Here is a tiny trained network, its code and every weight. The questions are about switching its units off for an input and a target symbol, where a switched-off unit gives its printed mean instead of its output.

import numpy as np


def w(rows, s, z=0):
    codes = np.array(rows[::2]) - 128.0
    scale = np.full(codes.shape[1], s)
    scale[-1] = z or s
    return codes * scale


def norm(h):
    return h / np.sqrt((h * h).mean(-1, keepdims=True) + 1e-5)


def f(y):
    return y / 2 * (1 + np.tanh(0.7978845608 * (y + 0.044715 * y**3)))


def softmax(a):
    e = np.exp(a - a.max(-1, keepdims=True))
    return e / e.sum(-1, keepdims=True)


def log_softmax(a):
    a = a - a.max(-1, keepdims=True)
    return a - np.log(np.exp(a).sum(-1, keepdims=True))


def net(x, mask):
    ids = ['ΛΨγθμπστω'.index(c) for c in x.split()]
    T = len(ids)
    res = E[ids] + P[:T]
    r = norm(res)
    for j in range(2):
        rows = slice(2 * j, 2 * j + 2)
        q, k, v = (r @ M[0][rows].T for M in (Q, K, V))
        z = softmax(np.where(np.tri(T) > 0, q @ k.T / 2**0.5, -1e9)) @ v
        o = O[0][rows]
        res = res + np.where(mask[j], z, o[:, -1]) @ o[:, :-1]
    y = f(norm(res) @ A[0][:, :-1].T + A[0][:, -1])
    res = res + np.where(mask[2:26], y, B[0][:, -1]) @ B[0][:, :-1]
    return log_softmax(norm(res)[-1] @ U[:, :-1].T + U[:, -1])


Q, K, V, O, A, B = {}, {}, {}, {}, {}, {}
E = w([
[91,174,123,133],'Λ',
[73,5,73,159],'Ψ',
[62,119,93,146],'γ',
[101,90,123,172],'θ',
[107,191,194,107],'μ',
[147,162,129,140],'π',
[63,173,146,130],'σ',
[33,121,129,146],'τ',
[56,157,88,125],'ω',
],0.011)
P = w([
[78,82,36,133],'0',
[171,129,131,113],'1',
[135,104,251,228],'2',
[83,119,57,149],'3',
[177,124,129,102],'4',
[125,108,233,233],'5',
[92,134,68,150],'6',
[177,117,131,95],'7',
[135,101,221,236],'8',
[93,140,78,153],'9',
[180,105,136,79],'10',
[157,89,203,240],'11',
[92,146,85,156],'12',
],0.015)
Q[0] = w([
[136,135,6,80],'h0',
[103,156,93,45],'h0',
[84,153,79,100],'h1',
[155,193,96,115],'h1',
],0.019)
K[0] = w([
[102,149,102,251],'h0',
[100,188,135,168],'h0',
[32,157,113,123],'h1',
[126,173,102,154],'h1',
],0.018)
V[0] = w([
[70,14,72,144],'h0',
[255,128,48,238],'h0',
[115,104,159,19],'h1',
[81,127,144,224],'h1',
],0.007)
O[0] = w([
[139,169,158,147,124],'h0',
[254,106,65,162,2],'h0',
[182,145,102,127,76],'h1',
[130,144,168,125,221],'h1',
],0.013,0.0034)
A[0] = w([
[110,115,155,77,117],'n0',
[153,199,105,179,108],'n1',
[101,148,113,2,112],'n2',
[130,122,154,130,99],'n3',
[216,62,74,160,2],'n4',
[144,65,102,86,210],'n5',
[108,130,55,105,89],'n6',
[175,83,118,170,113],'n7',
[104,115,164,114,148],'n8',
[117,149,120,129,108],'n9',
[107,115,165,92,114],'n10',
[166,23,101,201,92],'n11',
[112,103,142,96,97],'n12',
[117,196,92,146,124],'n13',
[134,37,71,117,37],'n14',
[103,93,132,161,155],'n15',
[103,108,130,160,141],'n16',
[138,134,192,194,97],'n17',
[149,124,147,192,155],'n18',
[118,86,107,194,88],'n19',
[233,114,108,77,41],'n20',
[130,136,148,124,110],'n21',
[109,57,109,167,88],'n22',
[201,157,118,80,103],'n23',
],0.018,0.008)
B[0] = w([
[163,93,89,85,197],'n0',
[62,98,123,146,158],'n1',
[205,169,110,74,243],'n2',
[132,137,108,121,129],'n3',
[83,123,98,4,159],'n4',
[120,180,125,98,151],'n5',
[158,207,108,108,142],'n6',
[82,95,129,156,155],'n7',
[181,98,118,117,254],'n8',
[117,109,139,136,143],'n9',
[177,88,95,103,212],'n10',
[94,123,106,215,188],'n11',
[114,113,104,115,148],'n12',
[135,94,139,148,200],'n13',
[35,151,68,168,133],'n14',
[177,123,138,133,234],'n15',
[173,129,142,135,222],'n16',
[113,149,72,131,210],'n17',
[128,163,107,85,187],'n18',
[133,125,158,85,170],'n19',
[212,193,197,129,150],'n20',
[136,132,113,120,133],'n21',
[160,90,141,94,158],'n22',
[201,145,133,193,144],'n23',
],0.012,0.0061)
U = w([
[203,62,93,231,63],'Λ',
[109,172,130,188,99],'Ψ',
[130,223,90,151,141],'γ',
[119,104,48,177,57],'θ',
[158,84,96,53,254],'μ',
[58,70,26,103,116],'π',
[87,8,225,86,55],'σ',
[35,169,219,91,105],'τ',
[207,199,232,161,89],'ω',
],0.011,0.0045)

Each question gives the input, a string of symbols that net reads in full, and the target symbol t.
The units are the heads (2 rows each of Q, K, V and O) and the neurons (one row each of A and B). Each row of codes is followed by its name. A weight is (code - 128) times the scale printed after its matrix; where a second scale follows, it is the last column's (O, A, B and U).
mask holds one flag per unit, heads first, then neurons. A switched-off unit (its flag False) gives its mean, the last column of its rows in O or B, instead of its output. The means were averaged over made-up inputs and are rounded, as every weight is.
A unit's drop is (log p(t) with every unit on - log p(t) with that unit switched off) / (log p(t) with every unit on - log p(t) with every unit switched off).
The circuit of an input: a set's keep is (log p(t) with only the set's units on - log p(t) with every unit switched off) / (log p(t) with every unit on - log p(t) with every unit switched off). Starting from the 12 units with the biggest drops (on a tie, the unit counted first), units are removed one at a time, each time the one whose removal leaves the highest keep (on an exact tie, the one counted first), for as long as the keep stays at least 0.8.
units of the circuit, in order: the units of the circuit, biggest drop first
most important unit: the unit with the biggest drop
top k neurons: the k neurons with the biggest drops, biggest first
heads that matter: for each layer, one digit per head in row order, 1 if its drop is at least 0.15 and else 0, layers parted by /
input σ σ τ π Λ θ Λ σ μ Λ γ σ, target γ: units of the circuit, in order => (n17, n18)
input σ γ π μ θ σ σ σ σ Ψ, target Λ: heads that matter => 11
input Λ ω σ σ Ψ, target π: units of the circuit, in order => (n14)
input ω ω μ γ σ Ψ γ τ σ, target τ: heads that matter => 10
input θ Λ π σ Ψ σ π Λ τ, target Λ: heads that matter => 10
input Λ γ θ γ τ τ Λ π Ψ, target π: heads that matter => 10
input μ σ Ψ σ σ π π π τ ω ω, target ω: units of the circuit, in order => (h0, n20)
input Λ σ γ Λ Λ σ σ τ ω, target τ: heads that matter => 10
input ω σ σ τ Λ π σ Λ ω σ σ Ψ, target σ: heads that matter => 10
input Λ π Λ, target π: top 2 neurons => (n4, n11)
input τ τ σ σ μ π Λ ω σ θ π τ, target π: heads that matter => 11
input σ π μ ω Ψ σ μ θ τ ω π γ, target π: heads that matter => 10
input γ Λ Λ π σ ω ω σ θ σ σ σ, target σ: heads that matter => 10
input ω τ π Λ Λ π, target Λ: units of the circuit, in order => (h0)
input σ ω Λ γ σ σ γ τ σ ω θ, target γ: units of the circuit, in order => (h1, n14, n20)
input σ τ τ π σ τ ω θ, target γ: top 3 neurons => (n20, n4, n11)
input σ σ Λ Λ τ τ Λ σ γ, target σ: heads that matter => 10
input Λ Λ τ π π Λ σ τ Λ, target τ: heads that matter => 10
input ω Λ ω μ ω τ π σ θ γ Λ σ, target Λ: heads that matter => 11
input τ Λ σ σ π σ σ Λ Λ σ π, target ω: most important unit => h1
input Ψ Λ ω Λ σ Ψ σ σ σ θ, target Λ: top 2 neurons => (n15, n16)
input μ π σ Λ τ σ σ π σ σ γ Λ, target γ: top 2 neurons => (n17, n18)
input τ Λ σ, target Λ: top 2 neurons => (n11, n17)
